Below is a small trained network, with its code and all its weights. Each question gives an input and a class and asks what happens when units are switched off, that is, made to give their printed mean instead of their output.

import numpy as np


def w(rows, s, z=0):
    codes = np.array(rows[::2]) - 128.0
    scale = np.full(codes.shape[1], s)
    scale[-1] = z or s
    return codes * scale


def norm(h):
    return h / np.sqrt((h * h).mean(-1, keepdims=True) + 1e-5)


def f(y):
    return np.maximum(y, 0)


def log_softmax(a):
    a = a - a.max(-1, keepdims=True)
    return a - np.log(np.exp(a).sum(-1, keepdims=True))


def net(x, mask):
    res = np.array(x, float).reshape(1, 8) / 4 @ E
    u = 0
    for l in range(2):
        y = f(norm(res) @ A[l][:, :-1].T + A[l][:, -1])
        res = res + np.where(mask[u : u + 14], y, B[l][:, -1]) @ B[l][:, :-1]
        u += 14
    return log_softmax(norm(res)[-1] @ U[:, :-1].T + U[:, -1])


A, B = {}, {}
E = w([
[136,136,127,130,130,134,145,121,135],'x0',
[81,97,152,67,185,210,120,21,89],'x1',
[133,139,127,137,127,141,155,124,120],'x2',
[71,118,43,106,162,184,145,205,189],'x3',
[205,138,33,114,191,118,102,127,68],'x4',
[125,122,127,133,127,128,128,132,121],'x5',
[34,142,95,97,162,2,206,92,113],'x6',
[125,133,126,129,127,130,128,126,128],'x7',
],0.0092)
A[0] = w([
[69,137,75,152,147,59,163,126,174,109],'0.n1',
[171,184,88,146,47,65,147,222,164,65],'0.n2',
[71,164,166,163,98,162,99,133,156,32],'0.n3',
[176,132,211,127,119,90,117,79,82,22],'0.n4',
[176,139,215,140,106,88,129,134,90,48],'0.n5',
[70,102,10,120,145,189,105,194,184,17],'0.n6',
[67,116,124,105,166,100,153,78,101,115],'0.n7',
[50,139,222,134,73,146,157,131,215,52],'0.n8',
[186,141,147,144,136,93,104,104,77,71],'0.n9',
[193,199,33,111,206,126,82,133,74,47],'0.n10',
[98,95,107,120,178,194,185,170,184,1],'0.n11',
[102,89,147,86,162,228,123,110,92,34],'0.n12',
[111,165,137,94,76,138,128,122,148,35],'0.n13',
[184,116,143,148,100,232,70,144,144,39],'0.n14',
],0.011,0.0057)
B[0] = w([
[189,162,166,92,135,103,125,137,62,231],'0.n1',
[61,130,117,212,178,133,76,134,142,249],'0.n2',
[148,77,107,106,139,136,156,121,127,170],'0.n3',
[94,165,65,92,79,141,122,113,123,192],'0.n4',
[109,148,69,117,112,165,135,137,112,188],'0.n5',
[138,167,69,93,69,155,119,89,117,226],'0.n6',
[143,165,178,113,175,119,116,151,119,223],'0.n7',
[158,45,95,123,109,119,175,133,132,254],'0.n8',
[112,133,89,113,82,136,126,126,156,179],'0.n9',
[115,10,148,125,96,124,189,133,142,229],'0.n10',
[110,152,115,99,75,125,99,108,134,179],'0.n11',
[116,130,135,186,164,106,100,85,182,211],'0.n12',
[132,103,143,149,130,137,145,114,124,136],'0.n13',
[194,168,195,101,154,125,112,182,115,240],'0.n14',
],0.014,0.0078)
A[1] = w([
[87,192,73,94,54,159,130,96,144,81],'1.n1',
[157,173,188,135,158,189,103,164,130,3],'1.n2',
[109,140,176,141,92,137,127,56,103,128],'1.n3',
[197,166,185,111,146,209,99,160,172,83],'1.n4',
[96,108,94,99,62,102,140,135,133,178],'1.n5',
[160,123,105,93,140,220,105,194,163,121],'1.n6',
[83,129,111,185,171,178,144,104,136,120],'1.n7',
[98,168,133,196,134,98,113,146,160,65],'1.n8',
[137,6,127,134,125,150,192,143,117,43],'1.n9',
[99,219,137,117,177,87,161,132,118,41],'1.n10',
[185,155,137,141,183,141,151,110,221,72],'1.n11',
[79,145,159,167,215,159,83,53,165,27],'1.n12',
[141,116,141,71,205,175,127,43,175,134],'1.n13',
[106,161,140,87,196,94,143,169,83,63],'1.n14',
],0.012,0.0061)
B[1] = w([
[189,243,100,135,30,177,69,73,29,233],'1.n1',
[155,147,173,78,168,63,148,132,120,182],'1.n2',
[129,120,54,152,114,181,115,129,141,175],'1.n3',
[102,134,189,63,156,24,179,111,67,252],'1.n4',
[137,113,150,99,105,188,120,68,161,251],'1.n5',
[92,164,176,89,132,90,191,57,96,250],'1.n6',
[97,159,170,147,132,129,85,182,142,165],'1.n7',
[119,126,105,154,208,213,82,101,199,168],'1.n8',
[168,2,145,104,125,101,191,136,178,244],'1.n9',
[171,145,188,87,145,132,140,143,119,185],'1.n10',
[127,190,120,121,119,81,138,190,87,175],'1.n11',
[80,121,124,251,173,176,84,187,162,177],'1.n12',
[70,128,27,227,177,156,85,205,179,255],'1.n13',
[178,149,237,97,110,84,134,125,137,203],'1.n14',
],0.0092,0.0069)
U = w([
[150,168,202,65,164,66,148,137,104,46],'0',
[123,180,67,101,69,167,107,81,115,254],'1',
[131,4,105,115,122,121,182,126,173,145],'2',
[85,146,100,215,196,138,75,170,169,92],'3',
],0.021,0.00099)

Each question gives the input, the list of numbers given to net, and the class t.
The units are the neurons (one row each of A and B). Each row of codes is followed by its name. A weight is (code - 128) times the scale printed after its matrix; where a second scale follows, it is the last column's (A, B and U).
mask holds one flag per neuron, layer by layer. A switched-off neuron (its flag False) gives its mean, the last column of its row in B, instead of its output. The means were averaged over made-up inputs and are rounded, as every weight is.
A unit's drop is (log p(t) with every unit on - log p(t) with that unit switched off) / (log p(t) with every unit on - log p(t) with every unit switched off).
The circuit of an input: a set's keep is (log p(t) with only the set's units on - log p(t) with every unit switched off) / (log p(t) with every unit on - log p(t) with every unit switched off). Starting from the 12 units with the biggest drops (on a tie, the unit counted first), units are removed one at a time, each time the one whose removal leaves the highest keep (on an exact tie, the one counted first), for as long as the keep stays at least 0.8.
units of the circuit, in order: the units of the circuit, biggest drop first
k most important neurons: the k neurons with the biggest drops, biggest first
k most important neurons of layer l: the k neurons of layer l with the biggest drops, biggest first
drop when u is switched off: that unit's drop, to one decimal
input [-7,-6,5,8,-1,-1,5,-5], class 1: units of the circuit, in order : 0.n6
input [4,-4,1,-7,8,-6,3,7], class 2: 3 most important neurons of layer 0 : 0.n10; 0.n6; 0.n11
input [-1,8,4,7,6,7,-4,5], class 3: 4 most important neurons : 0.n12; 1.n13; 0.n8; 0.n4
input [-5,8,-4,4,8,8,-2,-3], class 2: 4 most important neurons : 0.n10; 0.n2; 1.n9; 1.n1
input [4,2,1,6,6,-6,-6,-4], class 0: 2 most important neurons of layer 0 : 0.n14; 0.n8
input [6,-5,7,-4,5,-8,2,5], class 2: 3 most important neurons : 0.n10; 0.n6; 0.n12
input [7,0,0,-5,8,7,-7,-8], class 2: 3 most important neurons of layer 0 : 0.n10; 0.n7; 0.n1
input [-5,-4,-8,2,3,-7,-4,7], class 0: 3 most important neurons of layer 1 : 1.n6; 1.n13; 1.n4
input [-7,1,-7,-5,-7,-3,-6,-2], class 2: 3 most important neurons : 0.n8; 0.n7; 0.n3
input [4,8,7,5,5,-7,-6,-4], class 3: 3 most important neurons : 0.n12; 1.n13; 0.n1
input [2,-8,2,-7,-5,-5,-4,-2], class 3: 2 most important neurons : 0.n2; 0.n6
input [6,7,0,-4,7,4,2,-2], class 2: 3 most important neurons : 0.n10; 0.n2; 1.n9
input [-8,-7,3,-2,-6,-2,-1,-3], class 3: 2 most important neurons : 0.n2; 0.n10
input [-4,6,1,3,-3,7,-1,8], class 3: units of the circuit, in order : 0.n12
input [-1,-1,-5,-6,5,1,-4,-2], class 1: 3 most important neurons : 0.n4; 0.n9; 0.n8
input [-3,-1,2,-4,-4,1,-1,-5], class 1: 2 most important neurons of layer 0 : 0.n4; 0.n5
input [0,-6,8,8,5,7,8,4], class 0: 3 most important neurons of layer 1 : 1.n14; 1.n10; 1.n13
input [-5,-5,8,5,6,5,-7,3], class 0: 2 most important neurons : 0.n14; 0.n8
input [7,6,-2,4,-3,-7,5,5], class 3: 2 most important neurons : 1.n13; 0.n14
input [6,6,-7,-3,8,0,-2,-8], class 2: units of the circuit, in order : 0.n10
input [-1,1,7,1,-6,-6,-7,4], class 0: 3 most important neurons : 0.n14; 0.n10; 1.n4
input [7,-5,3,8,0,8,-8,-1], class 0: 2 most important neurons of layer 0 : 0.n14; 0.n4
input [3,-7,7,-1,5,6,4,5], class 3: 2 most important neurons of layer 0 : 0.n2; 0.n8
input [-3,2,0,6,-4,0,-2,1], class 1: drop when 0.n6 is switched off : 0.9
